Here is a tiny trained network, its code and every weight. The questions are about switching its units off for an input and a class, where a switched-off unit gives its printed mean instead of its output.

import numpy as np


def w(rows, s, z=0):
    codes = np.array(rows[::2]) - 128.0
    scale = np.full(codes.shape[1], s)
    scale[-1] = z or s
    return codes * scale


def f(y):
    return y / 2 * (1 + np.tanh(0.7978845608 * (y + 0.044715 * y**3)))


def log_softmax(a):
    a = a - a.max(-1, keepdims=True)
    return a - np.log(np.exp(a).sum(-1, keepdims=True))


def net(x, mask):
    res = np.array(x, float).reshape(1, 4) / 4 @ E
    y = f(res @ A[0][:, :-1].T + A[0][:, -1])
    res = res + np.where(mask, y, B[0][:, -1]) @ B[0][:, :-1]
    return log_softmax(res[-1] @ U[:, :-1].T + U[:, -1])


A, B = {}, {}
E = w([
[66,135,185,120,162],'x0',
[99,117,144,169,177],'x1',
[169,106,131,55,191],'x2',
[112,251,152,63,79],'x3',
],0.012)
A[0] = w([
[128,248,171,109,93,255],'N0',
[145,111,84,238,74,145],'N1',
[72,84,193,212,174,97],'N2',
[92,213,102,195,3,179],'N3',
[197,99,188,1,222,228],'N4',
[166,60,99,155,183,167],'N5',
],0.0081,0.0066)
B[0] = w([
[101,254,114,32,98,250],'N0',
[159,72,194,187,164,182],'N1',
[43,154,156,71,45,176],'N2',
[145,134,246,88,151,227],'N3',
[121,222,108,60,176,241],'N4',
[170,88,173,167,215,190],'N5',
],0.0098,0.012)
U = w([
[83,186,115,62,55,185],'0',
[159,53,133,162,70,85],'1',
[97,155,199,126,176,107],'2',
[210,94,135,108,26,166],'3',
[101,111,17,178,82,4],'4',
[62,108,101,160,98,44],'5',
[190,140,37,122,180,226],'6',
[136,8,158,232,162,119],'7',
],0.011,0.0043)

Each question gives the input, the list of numbers given to net, and the class t.
The units are the neurons (one row each of A and B). Each row of codes is followed by its name. A weight is (code - 128) times the scale printed after its matrix; where a second scale follows, it is the last column's (A, B and U).
mask holds one flag per neuron, in row order. A switched-off neuron (its flag False) gives its mean, the last column of its row in B, instead of its output. The means were averaged over made-up inputs and are rounded, as every weight is.
A unit's drop is (log p(t) with every unit on - log p(t) with that unit switched off) / (log p(t) with every unit on - log p(t) with every unit switched off).
The circuit of an input: a set's keep is (log p(t) with only the set's units on - log p(t) with every unit switched off) / (log p(t) with every unit on - log p(t) with every unit switched off). Starting from all 6 units, units are removed one at a time, each time the one whose removal leaves the highest keep (on an exact tie, the one counted first), for as long as the keep stays at least 0.8.
circuit, biggest first: the units of the circuit, biggest drop first
k most important neurons: the k neurons with the biggest drops, biggest first
drop of u: that unit's drop, to one decimal
input [0,-5,3,-7], class 7: circuit, biggest first -> (N0)
input [-8,-8,-6,0], class 3: 2 most important neurons -> (N4 N1)
input [-8,-5,4,1], class 6: 3 most important neurons -> (N2 N0 N3)
input [5,-1,5,1], class 0: circuit, biggest first -> (N5 N3)
input [-2,0,5,-1], class 6: circuit, biggest first -> (N3 N2)
input [-4,4,3,-1], class 6: 2 most important neurons -> (N3 N1)
input [8,6,-4,-5], class 5: 2 most important neurons -> (N2 N3)
input [7,5,-4,1], class 0: 2 most important neurons -> (N2 N5)
input [0,1,8,-4], class 6: 2 most important neurons -> (N4 N3)
input [-4,7,3,-1], class 6: 2 most important neurons -> (N3 N1)
input [0,-7,6,-1], class 6: 2 most important neurons -> (N0 N2)
input [7,8,-3,-7], class 7: 3 most important neurons -> (N0 N4 N5)
input [7,0,-5,-5], class 7: 2 most important neurons -> (N0 N4)
input [8,7,-7,-1], class 0: circuit, biggest first -> (N2)
input [3,0,-8,-4], class 7: 3 most important neurons -> (N0 N4 N1)
input [-5,-2,-7,-1], class 2: 2 most important neurons -> (N3 N5)
input [-7,7,6,-6], class 7: 2 most important neurons -> (N0 N5)
input [-7,-5,3,0], class 6: drop of N0 -> 0.3
input [3,-2,0,-7], class 7: drop of N0 -> 0.3
input [-3,6,-5,-5], class 7: drop of N1 -> 0.0
input [-7,-3,-7,1], class 3: drop of N5 -> 0.2
input [0,7,-6,-3], class 7: most important neuron -> (N0)
